Here is a tiny trained network, its code and every weight. The questions are about switching its units off for an input and a target symbol, where a switched-off unit gives its printed mean instead of its output.

import numpy as np


def w(rows, s, z=0):
    codes = np.array(rows[::2]) - 128.0
    scale = np.full(codes.shape[1], s)
    scale[-1] = z or s
    return codes * scale


def norm(h):
    return h / np.sqrt((h * h).mean(-1, keepdims=True) + 1e-5)


def f(y):
    return y / 2 * (1 + np.tanh(0.7978845608 * (y + 0.044715 * y**3)))


def softmax(a):
    e = np.exp(a - a.max(-1, keepdims=True))
    return e / e.sum(-1, keepdims=True)


def log_softmax(a):
    a = a - a.max(-1, keepdims=True)
    return a - np.log(np.exp(a).sum(-1, keepdims=True))


def net(x, mask):
    ids = ['ΓΦΨαδεζηλμξτω'.index(c) for c in x.split()]
    T = len(ids)
    res = E[ids] + P[:T]
    u = 0
    for l in range(2):
        r = norm(res)
        for j in range(2):
            rows = slice(2 * j, 2 * j + 2)
            q, k, v = (r @ M[l][rows].T for M in (Q, K, V))
            z = softmax(np.where(np.tri(T) > 0, q @ k.T / 2**0.5, -1e9)) @ v
            o = O[l][rows]
            res = res + np.where(mask[u + j], z, o[:, -1]) @ o[:, :-1]
        u += 2
        y = f(norm(res) @ A[l][:, :-1].T + A[l][:, -1])
        res = res + np.where(mask[u : u + 16], y, B[l][:, -1]) @ B[l][:, :-1]
        u += 16
    return log_softmax(norm(res)[-1] @ U[:, :-1].T + U[:, -1])


Q, K, V, O, A, B = {}, {}, {}, {}, {}, {}
E = w([
[92,143,137,168,136,115],'Γ',
[86,140,132,180,141,101],'Φ',
[88,174,120,116,148,25],'Ψ',
[4,119,65,196,105,106],'α',
[138,122,137,192,160,144],'δ',
[131,122,129,158,188,74],'ε',
[129,160,154,133,173,98],'ζ',
[145,147,118,162,75,77],'η',
[144,112,143,155,116,190],'λ',
[127,88,160,172,130,138],'μ',
[106,105,113,102,118,177],'ξ',
[117,159,119,120,81,135],'τ',
[136,59,124,103,71,118],'ω',
],0.028)
P = w([
[254,100,58,16,99,143],'0',
[142,123,135,124,102,151],'1',
[122,125,150,109,91,171],'2',
[127,150,166,114,103,155],'3',
[164,155,188,152,74,98],'4',
[169,168,201,158,72,90],'5',
],0.0085)
Q[0] = w([
[137,154,143,90,143,166],'L0H1',
[243,188,39,3,79,61],'L0H1',
[185,103,106,141,138,168],'L0H2',
[171,156,35,160,47,158],'L0H2',
],0.0059)
K[0] = w([
[120,65,114,104,171,160],'L0H1',
[150,85,90,104,26,177],'L0H1',
[255,110,129,129,118,100],'L0H2',
[106,85,147,97,34,141],'L0H2',
],0.0074)
V[0] = w([
[116,223,206,99,171,218],'L0H1',
[128,112,112,175,95,92],'L0H1',
[116,109,205,50,119,253],'L0H2',
[120,125,94,165,157,72],'L0H2',
],0.0068)
O[0] = w([
[147,206,181,134,114,195,6],'L0H1',
[234,39,134,195,246,71,202],'L0H1',
[101,121,151,194,245,20,58],'L0H2',
[158,201,211,101,255,101,116],'L0H2',
],0.0067,0.0024)
A[0] = w([
[132,225,125,92,106,184,112],'L0N1',
[179,234,76,123,178,110,86],'L0N2',
[170,203,152,114,194,188,86],'L0N3',
[93,161,54,67,72,162,93],'L0N4',
[238,110,228,133,77,12,186],'L0N5',
[130,117,197,220,141,65,172],'L0N6',
[38,97,131,63,164,185,63],'L0N7',
[193,84,159,211,63,173,142],'L0N8',
[220,45,162,154,136,142,209],'L0N9',
[103,29,145,106,50,168,167],'L0N10',
[77,139,122,200,48,74,83],'L0N11',
[92,187,93,151,189,20,115],'L0N12',
[145,220,93,40,220,113,255],'L0N13',
[130,160,97,222,255,208,178],'L0N14',
[26,165,209,130,119,133,133],'L0N15',
[45,122,146,43,33,71,97],'L0N16',
],0.0067,0.0032)
B[0] = w([
[112,82,109,224,121,99,149],'L0N1',
[95,89,112,219,105,103,139],'L0N2',
[141,8,36,124,130,70,135],'L0N3',
[253,164,182,138,80,105,168],'L0N4',
[56,190,224,180,182,129,253],'L0N5',
[107,170,171,67,170,202,207],'L0N6',
[170,161,194,168,203,124,118],'L0N7',
[93,146,104,117,239,54,220],'L0N8',
[77,216,218,76,182,100,207],'L0N9',
[125,188,158,204,226,123,220],'L0N10',
[203,68,137,148,185,135,206],'L0N11',
[107,143,96,96,83,248,169],'L0N12',
[91,85,121,159,109,252,168],'L0N13',
[130,68,108,103,10,180,184],'L0N14',
[188,101,168,102,236,149,162],'L0N15',
[76,87,218,137,12,125,216],'L0N16',
],0.0046,0.0058)
Q[1] = w([
[123,84,131,93,157,250],'L1H1',
[187,188,178,120,136,115],'L1H1',
[136,200,157,139,101,41],'L1H2',
[141,128,173,105,91,153],'L1H2',
],0.014)
K[1] = w([
[157,156,46,94,158,128],'L1H1',
[148,110,151,214,107,142],'L1H1',
[57,141,247,144,107,106],'L1H2',
[208,93,153,95,111,135],'L1H2',
],0.011)
V[1] = w([
[129,87,134,180,47,109],'L1H1',
[24,154,132,54,122,92],'L1H1',
[111,254,123,53,83,214],'L1H2',
[132,28,129,53,90,95],'L1H2',
],0.0087)
O[1] = w([
[161,167,171,41,79,199,253],'L1H1',
[196,119,183,188,198,94,103],'L1H1',
[217,137,137,227,95,124,60],'L1H2',
[137,1,180,180,142,143,176],'L1H2',
],0.0092,0.0039)
A[1] = w([
[89,134,53,225,109,25,134],'L1N1',
[29,85,211,70,125,150,139],'L1N2',
[151,181,109,41,13,97,98],'L1N3',
[200,58,67,135,51,155,119],'L1N4',
[77,119,80,153,224,240,126],'L1N5',
[146,170,138,154,46,184,116],'L1N6',
[178,73,184,173,55,121,140],'L1N7',
[71,77,147,102,97,220,91],'L1N8',
[71,162,171,146,104,71,142],'L1N9',
[54,38,65,70,158,127,3],'L1N10',
[241,71,131,172,167,160,53],'L1N11',
[108,8,158,129,51,127,132],'L1N12',
[177,140,166,108,71,55,117],'L1N13',
[48,15,41,99,140,233,126],'L1N14',
[67,59,201,118,171,56,190],'L1N15',
[255,166,141,37,219,192,144],'L1N16',
],0.0093,0.004)
B[1] = w([
[177,137,167,52,214,224,149],'L1N1',
[91,123,128,72,82,101,254],'L1N2',
[194,116,155,238,134,83,195],'L1N3',
[54,187,169,166,183,141,151],'L1N4',
[126,225,123,125,119,83,187],'L1N5',
[106,193,183,126,85,98,198],'L1N6',
[54,149,78,49,149,119,192],'L1N7',
[108,102,97,95,143,130,188],'L1N8',
[128,131,90,100,150,221,183],'L1N9',
[22,95,37,174,72,110,167],'L1N10',
[45,29,106,176,71,145,136],'L1N11',
[87,179,172,63,215,92,199],'L1N12',
[112,112,68,139,195,106,171],'L1N13',
[255,82,84,210,116,83,200],'L1N14',
[195,201,223,24,101,122,231],'L1N15',
[233,125,58,120,98,206,150],'L1N16',
],0.0081,0.0084)
U = w([
[216,147,97,147,185,49,108],'Γ',
[196,128,58,97,81,140,95],'Φ',
[73,140,103,186,144,165,118],'Ψ',
[99,179,46,117,215,127,33],'α',
[193,121,84,91,117,159,130],'δ',
[138,158,143,195,11,73,86],'ε',
[108,131,98,117,45,254,68],'ζ',
[191,98,143,150,207,172,144],'η',
[47,95,145,190,166,118,160],'λ',
[95,101,175,55,117,94,123],'μ',
[119,171,70,128,139,113,14],'ξ',
[88,136,8,123,101,121,252],'τ',
[179,70,153,186,111,186,223],'ω',
],0.014,0.0044)

Each question gives the input, a string of symbols that net reads in full, and the target symbol t.
The units are the heads (2 rows each of Q, K, V and O) and the neurons (one row each of A and B). Each row of codes is followed by its name. A weight is (code - 128) times the scale printed after its matrix; where a second scale follows, it is the last column's (O, A, B and U).
mask holds one flag per unit, layer by layer, with each layer's heads first. A switched-off unit (its flag False) gives its mean, the last column of its rows in O or B, instead of its output. The means were averaged over made-up inputs and are rounded, as every weight is.
A unit's drop is (log p(t) with every unit on - log p(t) with that unit switched off) / (log p(t) with every unit on - log p(t) with every unit switched off).
The circuit of an input: a set's keep is (log p(t) with only the set's units on - log p(t) with every unit switched off) / (log p(t) with every unit on - log p(t) with every unit switched off). Starting from the 12 units with the biggest drops (on a tie, the unit counted first), units are removed one at a time, each time the one whose removal leaves the highest keep (on an exact tie, the one counted first), for as long as the keep stays at least 0.8.
units of the circuit, in order: the units of the circuit, biggest drop first
top k neurons: the k neurons with the biggest drops, biggest first
top k neurons in layer l: the k neurons of layer l with the biggest drops, biggest first
which heads matter: for each layer, one digit per head in row order, 1 if its drop is at least 0.15 and else 0, layers parted by /
input ξ α ξ ζ, target λ: which heads matter -> 11 / 11
input τ τ Φ δ, target ζ: which heads matter -> 00 / 01
input τ μ Γ ω ω τ, target μ: which heads matter -> 00 / 01
input τ λ Γ, target ζ: top 2 neurons in layer 0 -> L0N14, L0N15
input λ α τ δ, target α: which heads matter -> 11 / 11
input ξ Γ λ Φ τ Ψ, target ε: top 2 neurons -> L0N12, L0N16
input α ε ζ, target δ: units of the circuit, in order -> L1N16, L0H2
input δ λ ω Φ, target τ: which heads matter -> 00 / 10
input ε α δ α, target α: units of the circuit, in order -> L1H1, L1N1, L1N5
input ξ δ δ, target λ: top 4 neurons -> L0N14, L0N11, L0N5, L1N11
input ζ Γ Γ, target ε: top 3 neurons in layer 0 -> L0N2, L0N8, L0N1
input α δ τ ξ, target δ: which heads matter -> 10 / 01
input η η ξ, target Φ: which heads matter -> 10 / 00
input Φ Ψ λ, target η: top 4 neurons -> L0N9, L0N11, L1N1, L0N16
input Ψ λ τ λ, target ω: top 3 neurons in layer 0 -> L0N14, L0N9, L0N5
input Γ δ ω Φ, target Ψ: top 4 neurons in layer 0 -> L0N9, L0N11, L0N15, L0N16
input Ψ τ α δ, target ω: top 3 neurons -> L0N14, L1N11, L1N16
input ω ε Ψ Φ, target μ: top 2 neurons -> L1N15, L1N2
input ω τ η ε, target μ: which heads matter -> 01 / 01
input λ ω μ Ψ δ, target μ: which heads matter -> 00 / 10
input λ η τ ζ, target α: top 3 neurons in layer 0 -> L0N9, L0N16, L0N13
input ω ω Φ, target μ: which heads matter -> 00 / 01
input Φ Ψ Ψ λ, target η: top 4 neurons in layer 0 -> L0N9, L0N11, L0N16, L0N14
input Ψ ξ ζ ζ, target ω: top 2 neurons -> L0N13, L0N3
input Ψ δ ζ, target ω: top 2 neurons -> L0N9, L0N13
input τ τ α λ Φ α, target τ: top 2 neurons in layer 0 -> L0N5, L0N11
